Here is a tiny trained network, its code and every weight. The questions are about switching its units off for an input and a class, where a switched-off unit gives its printed mean instead of its output.

import numpy as np


def w(rows, s, z=0):
    codes = np.array(rows[::2]) - 128.0
    scale = np.full(codes.shape[1], s)
    scale[-1] = z or s
    return codes * scale


def f(y):
    return np.maximum(y, 0)


def log_softmax(a):
    a = a - a.max(-1, keepdims=True)
    return a - np.log(np.exp(a).sum(-1, keepdims=True))


def net(x, mask):
    res = np.array(x, float).reshape(1, 7) / 4 @ E
    y = f(res @ A[0][:, :-1].T + A[0][:, -1])
    res = res + np.where(mask, y, B[0][:, -1]) @ B[0][:, :-1]
    return log_softmax(res[-1] @ U[:, :-1].T + U[:, -1])


A, B = {}, {}
E = w([
[136,216,151],'x0',
[46,95,114],'x1',
[144,202,24],'x2',
[79,118,103],'x3',
[126,60,65],'x4',
[151,65,126],'x5',
[255,114,133],'x6',
],0.0095)
A[0] = w([
[43,44,159,208],'N0',
[152,197,71,167],'N1',
[167,175,148,232],'N2',
[89,75,72,89],'N3',
[111,186,166,207],'N4',
[95,113,123,11],'N5',
[105,107,124,13],'N6',
[143,24,154,177],'N7',
[192,150,10,174],'N8',
[111,121,69,187],'N9',
[188,156,177,253],'N10',
[88,129,124,103],'N11',
],0.013,0.0053)
B[0] = w([
[17,114,37,250],'N0',
[175,213,135,200],'N1',
[167,109,244,202],'N2',
[89,170,42,189],'N3',
[19,137,216,190],'N4',
[131,243,104,139],'N5',
[100,187,99,136],'N6',
[82,40,70,229],'N7',
[253,190,90,226],'N8',
[99,212,51,185],'N9',
[187,57,254,225],'N10',
[84,140,104,154],'N11',
],0.0062,0.012)
U = w([
[23,232,209,155],'0',
[177,2,75,225],'1',
[93,31,172,46],'2',
[44,150,73,112],'3',
[194,233,76,142],'4',
[198,122,213,1],'5',
[208,121,208,201],'6',
],0.0083,0.0039)

Each question gives the input, the list of numbers given to net, and the class t.
The units are the neurons (one row each of A and B). Each row of codes is followed by its name. A weight is (code - 128) times the scale printed after its matrix; where a second scale follows, it is the last column's (A, B and U).
mask holds one flag per neuron, in row order. A switched-off neuron (its flag False) gives its mean, the last column of its row in B, instead of its output. The means were averaged over made-up inputs and are rounded, as every weight is.
A unit's drop is (log p(t) with every unit on - log p(t) with that unit switched off) / (log p(t) with every unit on - log p(t) with every unit switched off).
The circuit of an input: a set's keep is (log p(t) with only the set's units on - log p(t) with every unit switched off) / (log p(t) with every unit on - log p(t) with every unit switched off). Starting from all 12 units, units are removed one at a time, each time the one whose removal leaves the highest keep (on an exact tie, the one counted first), for as long as the keep stays at least 0.8.
units of the circuit, in order: the units of the circuit, biggest drop first
most important unit: the unit with the biggest drop
k most important neurons: the k neurons with the biggest drops, biggest first
drop of u: that unit's drop, to one decimal
input [8,5,3,-7,3,-2,7], class 6: units of the circuit, in order	[N10, N2]
input [-1,-4,-4,1,7,3,-5], class 3: units of the circuit, in order	[N0, N10]
input [4,5,2,-3,1,-7,5], class 6: units of the circuit, in order	[N0, N2, N3]
input [3,7,-8,0,3,-4,1], class 3: 2 most important neurons	[N0, N10]
input [0,-4,8,-3,-8,7,-5], class 5: 3 most important neurons	[N0, N2, N3]
input [-6,7,4,5,8,-3,6], class 4: units of the circuit, in order	[N8, N9]
input [-4,6,-3,1,-5,-7,7], class 2: units of the circuit, in order	[N8, N1]
input [8,0,-3,8,-3,-7,5], class 6: units of the circuit, in order	[N10]
input [-5,-5,6,1,-7,4,-1], class 5: units of the circuit, in order	[N0, N3]
input [8,-1,-6,6,-4,8,-2], class 2: units of the circuit, in order	[N1, N9]
input [4,-4,6,7,-2,8,-8], class 4: 3 most important neurons	[N0, N1, N7]
input [2,5,-4,-2,0,0,-4], class 3: 3 most important neurons	[N0, N10, N2]
input [6,-8,1,3,4,6,-2], class 6: 2 most important neurons	[N0, N3]
input [-4,3,6,-3,-1,2,-4], class 4: most important unit	N7
input [-3,-1,8,-2,-3,3,-7], class 4: drop of N0	0.1
input [-1,-2,-5,7,5,3,-1], class 3: drop of N0	0.4
input [-6,-2,5,-2,-6,-8,4], class 5: drop of N10	0.2
